Below is a small trained network, with its code and all its weights. Each question gives an input and a target symbol and asks what happens when units are switched off, that is, made to give their printed mean instead of their output.

import numpy as np


def w(rows, s, z=0):
    codes = np.array(rows[::2]) - 128.0
    scale = np.full(codes.shape[1], s)
    scale[-1] = z or s
    return codes * scale


def f(y):
    return y / 2 * (1 + np.tanh(0.7978845608 * (y + 0.044715 * y**3)))


def softmax(a):
    e = np.exp(a - a.max(-1, keepdims=True))
    return e / e.sum(-1, keepdims=True)


def log_softmax(a):
    a = a - a.max(-1, keepdims=True)
    return a - np.log(np.exp(a).sum(-1, keepdims=True))


def net(x, mask):
    ids = ['ΓΔΛΞΠΨΩαβεζημτφ'.index(c) for c in x.split()]
    T = len(ids)
    res = E[ids] + P[:T]
    q, k, v = (res @ M[0].T for M in (Q, K, V))
    z = softmax(np.where(np.tri(T) > 0, q @ k.T / 3**0.5, -1e9)) @ v
    res = res + np.where(mask[0], z, O[0][:, -1]) @ O[0][:, :-1]
    y = f(res @ A[0][:, :-1].T + A[0][:, -1])
    res = res + np.where(mask[1:9], y, B[0][:, -1]) @ B[0][:, :-1]
    return log_softmax(res[-1] @ U[:, :-1].T + U[:, -1])


Q, K, V, O, A, B = {}, {}, {}, {}, {}, {}
E = w([
[107,75,81,174,121],'Γ',
[191,162,66,168,113],'Δ',
[192,88,142,40,201],'Λ',
[53,9,176,71,80],'Ξ',
[128,36,175,67,212],'Π',
[144,231,195,118,178],'Ψ',
[200,177,81,82,112],'Ω',
[88,3,211,114,49],'α',
[184,152,105,156,174],'β',
[114,119,50,126,32],'ε',
[125,17,196,154,215],'ζ',
[150,110,98,115,185],'η',
[149,120,88,219,127],'μ',
[160,86,104,135,222],'τ',
[184,153,120,179,86],'φ',
],0.016)
P = w([
[255,34,146,15,99],'0',
[149,110,72,215,116],'1',
[175,152,96,119,161],'2',
[184,134,105,159,128],'3',
[156,104,79,133,154],'4',
[176,146,58,75,165],'5',
[177,147,25,180,136],'6',
[216,185,39,86,123],'7',
[135,88,121,113,89],'8',
],0.0099)
Q[0] = w([
[2,215,157,139,85],'head 0',
[6,195,227,220,144],'head 0',
[58,205,144,116,126],'head 0',
],0.0077)
K[0] = w([
[10,186,165,155,157],'head 0',
[83,165,89,146,148],'head 0',
[91,161,75,153,187],'head 0',
],0.012)
V[0] = w([
[134,63,220,203,140],'head 0',
[118,121,37,228,87],'head 0',
[126,71,49,230,254],'head 0',
],0.008)
O[0] = w([
[248,170,237,177,230,159],'head 0',
[254,79,96,3,215,2],'head 0',
[79,245,165,71,226,90],'head 0',
],0.0091,0.012)
A[0] = w([
[156,228,168,108,232,143],'neuron 0',
[201,90,125,146,190,173],'neuron 1',
[162,171,253,145,124,208],'neuron 2',
[134,105,72,249,203,168],'neuron 3',
[199,70,133,151,40,120],'neuron 4',
[148,49,153,121,124,194],'neuron 5',
[147,106,177,122,61,196],'neuron 6',
[161,183,69,175,33,253],'neuron 7',
],0.0075,0.0037)
B[0] = w([
[194,141,193,67,99,158],'neuron 0',
[255,124,120,166,122,151],'neuron 1',
[110,180,63,89,147,219],'neuron 2',
[133,130,161,56,122,241],'neuron 3',
[108,156,135,206,105,210],'neuron 4',
[107,155,82,105,151,177],'neuron 5',
[153,219,80,116,163,184],'neuron 6',
[88,63,145,86,182,251],'neuron 7',
],0.0089,0.011)
U = w([
[172,67,146,82,83,119],'Γ',
[162,84,111,115,116,69],'Δ',
[129,101,134,158,131,12],'Λ',
[178,91,197,148,1,142],'Ξ',
[68,184,108,155,194,221],'Π',
[144,170,125,99,70,30],'Ψ',
[128,74,82,113,57,185],'Ω',
[187,124,127,208,108,37],'α',
[144,122,78,109,154,62],'β',
[154,109,48,113,136,4],'ε',
[151,152,161,114,132,61],'ζ',
[119,98,110,90,151,174],'η',
[188,109,72,89,145,187],'μ',
[139,118,165,110,109,20],'τ',
[181,106,69,145,130,83],'φ',
],0.0093,0.0036)

Each question gives the input, a string of symbols that net reads in full, and the target symbol t.
The units are the heads (3 rows each of Q, K, V and O) and the neurons (one row each of A and B). Each row of codes is followed by its name. A weight is (code - 128) times the scale printed after its matrix; where a second scale follows, it is the last column's (O, A, B and U).
mask holds one flag per unit, heads first, then neurons. A switched-off unit (its flag False) gives its mean, the last column of its rows in O or B, instead of its output. The means were averaged over made-up inputs and are rounded, as every weight is.
A unit's drop is (log p(t) with every unit on - log p(t) with that unit switched off) / (log p(t) with every unit on - log p(t) with every unit switched off).
The circuit of an input: a set's keep is (log p(t) with only the set's units on - log p(t) with every unit switched off) / (log p(t) with every unit on - log p(t) with every unit switched off). Starting from all 9 units, units are removed one at a time, each time the one whose removal leaves the highest keep (on an exact tie, the one counted first), for as long as the keep stays at least 0.8.
units of the circuit, in order: the units of the circuit, biggest drop first
top k neurons: the k neurons with the biggest drops, biggest first
drop of u: that unit's drop, to one decimal
input μ Π μ Λ, target μ: top 2 neurons	[neuron 1; neuron 4]
input ζ ζ Π ζ Γ, target ζ: top 2 neurons	[neuron 0; neuron 3]
input Π φ η Ω Π η φ, target Π: units of the circuit, in order	[head 0; neuron 7]
input μ Π Ξ ζ Π Π τ, target μ: units of the circuit, in order	[head 0; neuron 1]
input μ Π Ω, target μ: top 2 neurons	[neuron 4; neuron 1]
input Π Ξ φ, target Π: units of the circuit, in order	[head 0; neuron 2]
input Π Π τ Π Π Ω Ω φ ζ, target Π: units of the circuit, in order	[head 0; neuron 0]
input Π α Ξ μ ζ φ Π β Π, target Π: units of the circuit, in order	[head 0; neuron 2]
input Π ζ μ β η η Δ Ω Δ, target Π: units of the circuit, in order	[head 0; neuron 7]
input Π Π ζ α α μ η Π α, target Π: top 3 neurons	[neuron 6; neuron 2; neuron 5]
input ζ φ Π, target ζ: top 2 neurons	[neuron 0; neuron 2]
input Π ε Π Γ Π Π ε, target Π: top 3 neurons	[neuron 7; neuron 0; neuron 1]
input α α Λ, target α: drop of head 0	0.7
input ζ Π μ, target ζ: drop of neuron 0	0.5
input Π β Π Π μ Ω Π Ω, target Π: drop of head 0	0.8
